Here is a tiny trained network, its code and every weight. The questions are about switching its units off for an input and a class, where a switched-off unit gives its printed mean instead of its output.

import numpy as np


def w(rows, s, z=0):
    codes = np.array(rows[::2]) - 128.0
    scale = np.full(codes.shape[1], s)
    scale[-1] = z or s
    return codes * scale


def f(y):
    return y / 2 * (1 + np.tanh(0.7978845608 * (y + 0.044715 * y**3)))


def log_softmax(a):
    a = a - a.max(-1, keepdims=True)
    return a - np.log(np.exp(a).sum(-1, keepdims=True))


def net(x, mask):
    res = np.array(x, float).reshape(1, 5) / 4 @ E
    y = f(res @ A[0][:, :-1].T + A[0][:, -1])
    res = res + np.where(mask, y, B[0][:, -1]) @ B[0][:, :-1]
    return log_softmax(res[-1] @ U[:, :-1].T + U[:, -1])


A, B = {}, {}
E = w([
[64,150,188,3],'x0',
[158,219,130,167],'x1',
[212,128,76,69],'x2',
[73,148,10,128],'x3',
[127,125,129,128],'x4',
],0.011)
A[0] = w([
[101,72,132,85,81],'N1',
[127,195,151,75,4],'N2',
[96,218,70,137,158],'N3',
[111,247,136,54,189],'N4',
[179,59,96,79,98],'N5',
[158,160,171,137,166],'N6',
[160,118,116,84,149],'N7',
[69,152,155,171,89],'N8',
[187,165,96,99,19],'N9',
[58,58,149,169,42],'N10',
[155,111,165,117,113],'N11',
[153,109,167,142,79],'N12',
[184,43,28,203,63],'N13',
[152,149,159,144,111],'N14',
[174,166,178,140,87],'N15',
[229,177,109,216,99],'N16',
],0.014,0.0032)
B[0] = w([
[99,83,115,201,162],'N1',
[43,123,166,130,164],'N2',
[147,81,52,17,197],'N3',
[76,98,173,232,212],'N4',
[210,192,146,109,180],'N5',
[107,129,27,91,162],'N6',
[163,155,187,183,155],'N7',
[199,254,161,50,172],'N8',
[183,210,181,34,161],'N9',
[168,218,143,88,177],'N10',
[131,89,74,91,151],'N11',
[85,94,72,49,151],'N12',
[92,89,192,114,253],'N13',
[115,44,54,109,149],'N14',
[174,100,96,24,165],'N15',
[35,141,179,180,234],'N16',
],0.008,0.015)
U = w([
[57,86,153,173,35],'0',
[181,240,128,108,65],'1',
[112,111,78,142,254],'2',
[109,116,81,133,227],'3',
[102,58,9,62,54],'4',
],0.011,0.0082)

Each question gives the input, the list of numbers given to net, and the class t.
The units are the neurons (one row each of A and B). Each row of codes is followed by its name. A weight is (code - 128) times the scale printed after its matrix; where a second scale follows, it is the last column's (A, B and U).
mask holds one flag per neuron, in row order. A switched-off neuron (its flag False) gives its mean, the last column of its row in B, instead of its output. The means were averaged over made-up inputs and are rounded, as every weight is.
A unit's drop is (log p(t) with every unit on - log p(t) with that unit switched off) / (log p(t) with every unit on - log p(t) with every unit switched off).
The circuit of an input: a set's keep is (log p(t) with only the set's units on - log p(t) with every unit switched off) / (log p(t) with every unit on - log p(t) with every unit switched off). Starting from the 12 units with the biggest drops (on a tie, the unit counted first), units are removed one at a time, each time the one whose removal leaves the highest keep (on an exact tie, the one counted first), for as long as the keep stays at least 0.8.
circuit, biggest first: the units of the circuit, biggest drop first
unit that matters most: the unit with the biggest drop
k most important neurons: the k neurons with the biggest drops, biggest first
drop of u: that unit's drop, to one decimal
input [-2,-4,-6,2,0], class 1: circuit, biggest first => N10; N8
input [-7,-7,7,-6,-7], class 0: unit that matters most => N13
input [-7,5,-2,-6,-5], class 0: 2 most important neurons => N16; N3
input [-1,-4,5,-7,-6], class 4: circuit, biggest first => N11; N12
input [-4,-1,8,-1,1], class 1: 2 most important neurons => N5; N9
input [0,-1,-7,8,-3], class 4: 2 most important neurons => N3; N5
input [0,4,4,-4,-6], class 2: 2 most important neurons => N8; N10
input [-8,5,-1,-3,-7], class 0: 2 most important neurons => N16; N13
input [2,8,-5,-6,-5], class 3: circuit, biggest first => N14; N6
input [8,8,4,5,5], class 0: 2 most important neurons => N4; N2
input [7,-8,6,4,-6], class 3: 3 most important neurons => N5; N16; N13
input [5,8,0,-6,3], class 3: circuit, biggest first => N4; N15; N6
input [8,3,-1,-5,-7], class 0: 3 most important neurons => N4; N2; N3
input [8,6,5,-2,-3], class 0: unit that matters most => N4
input [-8,0,2,-6,4], class 0: 3 most important neurons => N16; N13; N3
input [-3,8,6,-3,-2], class 3: 3 most important neurons => N16; N8; N14
input [3,-1,0,-4,-1], class 4: circuit, biggest first => N16; N11
input [5,2,6,-5,7], class 2: 3 most important neurons => N4; N8; N10
input [2,-3,-6,-6,-2], class 1: drop of N8 => 0.3
input [1,7,2,-7,-3], class 3: unit that matters most => N3
input [3,0,-8,6,-3], class 1: drop of N8 => 0.4
input [-4,1,-7,-6,-5], class 1: drop of N8 => 0.7
